Here is a tiny trained network, its code and every weight. The questions are about switching its units off for an input and a class, where a switched-off unit gives its printed mean instead of its output.

import numpy as np


def w(rows, s, z=0):
    codes = np.array(rows[::2]) - 128.0
    scale = np.full(codes.shape[1], s)
    scale[-1] = z or s
    return codes * scale


def f(y):
    return np.maximum(y, 0)


def log_softmax(a):
    a = a - a.max(-1, keepdims=True)
    return a - np.log(np.exp(a).sum(-1, keepdims=True))


def net(x, mask):
    res = np.array(x, float).reshape(1, 8) / 4 @ E
    y = f(res @ A[0][:, :-1].T + A[0][:, -1])
    res = res + np.where(mask, y, B[0][:, -1]) @ B[0][:, :-1]
    return log_softmax(res[-1] @ U[:, :-1].T + U[:, -1])


A, B = {}, {}
E = w([
[60,1,181,94,62],'x0',
[128,128,126,127,127],'x1',
[125,127,134,132,125],'x2',
[3,102,105,128,231],'x3',
[131,121,128,125,128],'x4',
[166,156,214,75,181],'x5',
[124,134,127,124,129],'x6',
[45,233,157,128,63],'x7',
],0.0054)
A[0] = w([
[151,139,241,59,189,239],'n1',
[46,93,124,113,254,123],'n2',
[176,139,100,190,114,129],'n3',
[202,126,101,139,39,53],'n4',
[52,88,78,183,179,79],'n5',
[174,235,88,200,182,75],'n6',
[195,180,97,180,194,205],'n7',
[96,207,121,102,100,251],'n8',
[175,63,63,113,176,237],'n9',
[177,174,83,154,157,15],'n10',
[126,64,52,161,99,217],'n11',
[75,52,219,97,60,153],'n12',
[49,116,98,135,213,53],'n13',
[38,115,99,99,211,75],'n14',
[109,54,204,153,47,171],'n15',
[127,95,38,210,103,167],'n16',
[108,173,145,83,121,49],'n17',
[175,93,166,81,191,206],'n18',
[168,205,83,207,173,13],'n19',
[195,134,151,87,63,44],'n20',
[219,53,125,167,154,178],'n21',
[203,41,92,122,206,254],'n22',
],0.0064,0.00064)
B[0] = w([
[45,253,17,155,41,221],'n1',
[179,157,192,174,94,249],'n2',
[104,134,136,147,166,192],'n3',
[181,158,208,190,155,230],'n4',
[168,183,165,164,145,220],'n5',
[118,69,164,49,185,254],'n6',
[114,97,110,74,171,235],'n7',
[94,111,159,76,69,212],'n8',
[72,204,154,102,49,220],'n9',
[101,68,187,109,182,196],'n10',
[138,206,121,68,165,212],'n11',
[82,78,149,88,218,245],'n12',
[190,120,210,237,86,221],'n13',
[210,126,186,204,111,228],'n14',
[103,90,165,108,189,231],'n15',
[46,243,54,81,93,218],'n16',
[80,147,110,109,96,159],'n17',
[62,221,61,81,47,203],'n18',
[115,72,153,63,214,227],'n19',
[220,136,196,238,174,208],'n20',
[73,173,171,134,102,228],'n21',
[36,193,147,72,42,250],'n22',
],0.0051,0.0036)
U = w([
[123,128,143,108,129,251],'0',
[88,190,92,112,90,153],'1',
[85,175,132,79,77,102],'2',
[225,113,212,254,141,45],'3',
[107,33,145,30,229,44],'4',
[126,106,89,124,118,150],'5',
[149,102,104,115,109,109],'6',
],0.0074,0.0027)

Each question gives the input, the list of numbers given to net, and the class t.
The units are the neurons (one row each of A and B). Each row of codes is followed by its name. A weight is (code - 128) times the scale printed after its matrix; where a second scale follows, it is the last column's (A, B and U).
mask holds one flag per neuron, in row order. A switched-off neuron (its flag False) gives its mean, the last column of its row in B, instead of its output. The means were averaged over made-up inputs and are rounded, as every weight is.
A unit's drop is (log p(t) with every unit on - log p(t) with that unit switched off) / (log p(t) with every unit on - log p(t) with every unit switched off).
The circuit of an input: a set's keep is (log p(t) with only the set's units on - log p(t) with every unit switched off) / (log p(t) with every unit on - log p(t) with every unit switched off). Starting from the 12 units with the biggest drops (on a tie, the unit counted first), units are removed one at a time, each time the one whose removal leaves the highest keep (on an exact tie, the one counted first), for as long as the keep stays at least 0.8.
circuit, biggest first: the units of the circuit, biggest drop first
most important unit: the unit with the biggest drop
k most important neurons: the k neurons with the biggest drops, biggest first
drop of u: that unit's drop, to one decimal
input [8,-1,-4,-1,3,-8,-2,-8], class 1: most important unit : n16
input [-8,1,-2,-4,-8,3,-2,-3], class 4: circuit, biggest first : [n6, n19, n7]
input [-8,-3,6,8,-7,-4,7,-2], class 3: circuit, biggest first : [n13, n14]
input [3,0,-1,-6,-7,-1,-5,2], class 3: circuit, biggest first : [n20, n4, n22]
input [-4,1,-5,0,-1,-7,6,-8], class 2: circuit, biggest first : [n22, n9, n16]
input [-3,-4,-4,-7,5,-2,-5,-8], class 2: 2 most important neurons : [n22, n9]
input [4,7,0,8,-2,3,2,-8], class 2: circuit, biggest first : [n22, n18, n9]
input [-5,-3,7,3,-3,7,6,-7], class 1: circuit, biggest first : [n1, n18]
input [-8,5,1,7,8,2,-7,6], class 4: circuit, biggest first : [n6, n19]
input [-3,-2,2,8,2,-6,-1,-4], class 3: 3 most important neurons : [n13, n14, n2]
input [-6,-8,3,-6,2,-3,7,-8], class 2: 4 most important neurons : [n22, n9, n21, n16]
input [3,-1,-4,7,-2,-7,-6,-7], class 1: circuit, biggest first : [n16, n22, n9]
input [-4,-7,-4,7,8,4,1,-7], class 2: 2 most important neurons : [n22, n18]
input [-8,-3,3,-7,-5,7,-5,-1], class 4: 4 most important neurons : [n6, n19, n7, n10]
input [6,6,5,-3,6,-2,3,0], class 4: most important unit : n12
input [-2,7,5,7,-8,-4,-4,6], class 3: 2 most important neurons : [n13, n14]
input [-1,-4,-4,-1,4,6,2,-3], class 1: 2 most important neurons : [n1, n18]
input [-8,-6,-2,-3,5,2,5,-2], class 4: 2 most important neurons : [n6, n19]
input [3,5,5,8,6,4,0,6], class 3: drop of n22 : 0.1
input [-2,6,8,-2,4,8,2,-7], class 1: drop of n1 : 0.2
input [-6,7,-5,8,7,1,6,-7], class 3: drop of n2 : 0.8
